[[ 29 -17 -27]
 [ 13  12   5]]
->
[-27  12]

[[  6 -29   3  11]
 [  1   7  12 -17]
 [-12  17   4  15]
 [ 17   5  -3  15]
 [  7 -14  -1 -15]]
->
[11 12 17 17]

[[ -5 -23   7 -35   0]
 [ -9 -22 -21  25 -30]
 [  2 -21 -18  12 -16]
 [-19  21 -16 -14  24]
 [ 27   6  -7   1 -20]]
->
[  0  25 -18  21  27]

[[-10  -9 -11 -10]
 [ -3  -6 -13   8]
 [  4  16  17  -2]
 [ 21  32  27   8]]
->
[-10 -13  16  21]

[[  7  -2   4]
 [  4  -3   7]
 [ 27 -10  26]
 [-25  -6  19]
 [-19  16  12]]
->
[ 4 -3 27]

[[ 11  29   1 -18  -7]
 [ -5 -17   4 -22   3]
 [  5 -17  -9   6  31]]
->
[ -7 -22  -9]

[[ 28   9 -13   9]
 [ -9   6  15  35]
 [-10  -2  -6  15]]
->
[ 9 15 -2]

[[  5 -10 -22  34]
 [  9  -2  -2   2]
 [-23  10  17 -22]]
->
[34 -2 10]

[[ 19 -12   8  26   2]
 [ 19 -14   8  21  -3]
 [ 14  19   3  18  28]
 [ 29   6  10  24  19]]
->
[ 2 21  3  6]
---
[[-21 -24  -9   4 -12 -24 -18   4]
 [ 16  17  -4   5 -16  16  12 -14]
 [ 14   1  12   6  15   3  10  -4]
 [ -2   0   9  11   0   3   0 -11]
 [ 18   4  12   3   7   8  11   0]
 [  0   6   5   7  -1   4   6  -3]
 [ -6   0  -8  -4 -18   8   0   2]
 [ -2   1  -5  -4  -6  -1  -8  -1]
 [ -3  -9  -1   3   7  -6   7   1]
 [ -7 -27  -7   2 -16 -15   7  22]
 [-10   6  15   4   5  -3 -16   0]]
->
[[-10  -7  -3  -2  -6   0  18  -2  14  16 -21]
 [  6 -27  -9   1   0   6   4   0   1  17 -24]
 [ 15  -7  -1  -5  -8   5  12   9  12  -4  -9]
 [  4   2   3  -4  -4   7   3  11   6   5   4]
 [  5 -16   7  -6 -18  -1   7   0  15 -16 -12]
 [ -3 -15  -6  -1   8   4   8   3   3  16 -24]
 [-16   7   7  -8   0   6  11   0  10  12 -18]
 [  0  22   1  -1   2  -3   0 -11  -4 -14   4]]

[[ 10 -18]
 [  9  34]
 [ -6 -31]
 [ -5 -35]]
->
[[ -5  -6   9  10]
 [-35 -31  34 -18]]

[[  8  18 -21 -13  26  19   0 -15  -8 -11   9   7  11  22  11   2]
 [  7 -17   0  -8   2 -12  -7   1  14  -1  -9   9  -2   8   1  14]
 [ -8  13  -4   2  16   9   8   2 -11   5   0  14  -2   1  -7   2]]
->
[[ -8   7   8]
 [ 13 -17  18]
 [ -4   0 -21]
 [  2  -8 -13]
 [ 16   2  26]
 [  9 -12  19]
 [  8  -7   0]
 [  2   1 -15]
 [-11  14  -8]
 [  5  -1 -11]
 [  0  -9   9]
 [ 14   9   7]
 [ -2  -2  11]
 [  1   8  22]
 [ -7   1  11]
 [  2  14   2]]

[[ -2  -1  23  23  -6  -7]
 [  9   8   7   8  -7  -7]
 [  0   4  18  16  -7  -7]
 [ -4   0  25  25  -7  -7]
 [  6   4  11  12  -7  -7]
 [  5   4  12  12  -7  -7]
 [ 21  20 -12 -11  -8  -8]
 [  6   6  11  12  -7  -7]
 [ 10  10   5   6  -7  -7]]
->
[[ 10   6  21   5   6  -4   0   9  -2]
 [ 10   6  20   4   4   0   4   8  -1]
 [  5  11 -12  12  11  25  18   7  23]
 [  6  12 -11  12  12  25  16   8  23]
 [ -7  -7  -8  -7  -7  -7  -7  -7  -6]
 [ -7  -7  -8  -7  -7  -7  -7  -7  -7]]

[[  3  -1   7  -7]
 [  5   6   4  -5]
 [  3   6   2  -5]
 [  2   1   1   1]
 [ -2   5  -4   3]
 [ -9 -14  -8  12]
 [-28 -27 -31  26]
 [-29 -28 -28  28]]
->
[[-29 -28  -9  -2   2   3   5   3]
 [-28 -27 -14   5   1   6   6  -1]
 [-28 -31  -8  -4   1   2   4   7]
 [ 28  26  12   3   1  -5  -5  -7]]

[[ -1  10  -9  -7  -2   8  -8   7   2  13   2  -1  -5   4  -5]
 [  2   0  -4  -3  -2   8 -16   2  -2  14  -4  -3  -6   7 -10]
 [  4   3 -16 -16  -4  13 -12  -7   7   4 -16   0  -2   2   9]
 [ 16 -12   7   4  -2 -10   2  -6 -12 -30 -26  -9   9 -12  25]
 [-20 -11  14   1  10 -26   9  15  -3  -7   7  13   8  -2   4]
 [ -4  12  11   9   0  -3  -5  15   2  17  22   7  -7   7 -10]]
->
[[ -4 -20  16   4   2  -1]
 [ 12 -11 -12   3   0  10]
 [ 11  14   7 -16  -4  -9]
 [  9   1   4 -16  -3  -7]
 [  0  10  -2  -4  -2  -2]
 [ -3 -26 -10  13   8   8]
 [ -5   9   2 -12 -16  -8]
 [ 15  15  -6  -7   2   7]
 [  2  -3 -12   7  -2   2]
 [ 17  -7 -30   4  14  13]
 [ 22   7 -26 -16  -4   2]
 [  7  13  -9   0  -3  -1]
 [ -7   8   9  -2  -6  -5]
 [  7  -2 -12   2   7   4]
 [-10   4  25   9 -10  -5]]

[[-25  24 -25 -26 -24 -24  32  27  25]
 [-23  22 -22 -21 -23 -23  26  20  21]
 [ 28 -25  25  25  27  26 -31 -26 -28]
 [-24  26 -22 -25 -22 -22  26  26  28]
 [-21  21 -21 -21 -21 -21  22  23  22]
 [-27  27 -25 -25 -27 -24  26  26  28]
 [-23  19 -18 -20 -19 -19  25  23  17]
 [-19  22 -19 -20 -21 -21  18  17  24]
 [ 19 -23  19  19  19  19 -20 -23 -25]]
->
[[ 19 -19 -23 -27 -21 -24  28 -23 -25]
 [-23  22  19  27  21  26 -25  22  24]
 [ 19 -19 -18 -25 -21 -22  25 -22 -25]
 [ 19 -20 -20 -25 -21 -25  25 -21 -26]
 [ 19 -21 -19 -27 -21 -22  27 -23 -24]
 [ 19 -21 -19 -24 -21 -22  26 -23 -24]
 [-20  18  25  26  22  26 -31  26  32]
 [-23  17  23  26  23  26 -26  20  27]
 [-25  24  17  28  22  28 -28  21  25]]

[[ -3  20  -1   0 -29  11   4]
 [-11  -3  -4  -2 -10   1   9]]
->
[[-11  -3]
 [ -3  20]
 [ -4  -1]
 [ -2   0]
 [-10 -29]
 [  1  11]
 [  9   4]]

[[-26 -26 -25 -26]
 [-25 -24 -24 -23]
 [-24 -23 -23 -21]
 [-26 -25 -25 -24]
 [-26 -25 -24 -24]
 [-26 -25 -25 -25]
 [-25 -24 -24 -24]
 [-26 -25 -24 -24]
 [-26 -26 -25 -25]
 [-28 -27 -26 -26]
 [-26 -26 -25 -24]
 [-27 -25 -24 -23]]
->
[[-27 -26 -28 -26 -26 -25 -26 -26 -26 -24 -25 -26]
 [-25 -26 -27 -26 -25 -24 -25 -25 -25 -23 -24 -26]
 [-24 -25 -26 -25 -24 -24 -25 -24 -25 -23 -24 -25]
 [-23 -24 -26 -25 -24 -24 -25 -24 -24 -21 -23 -26]]
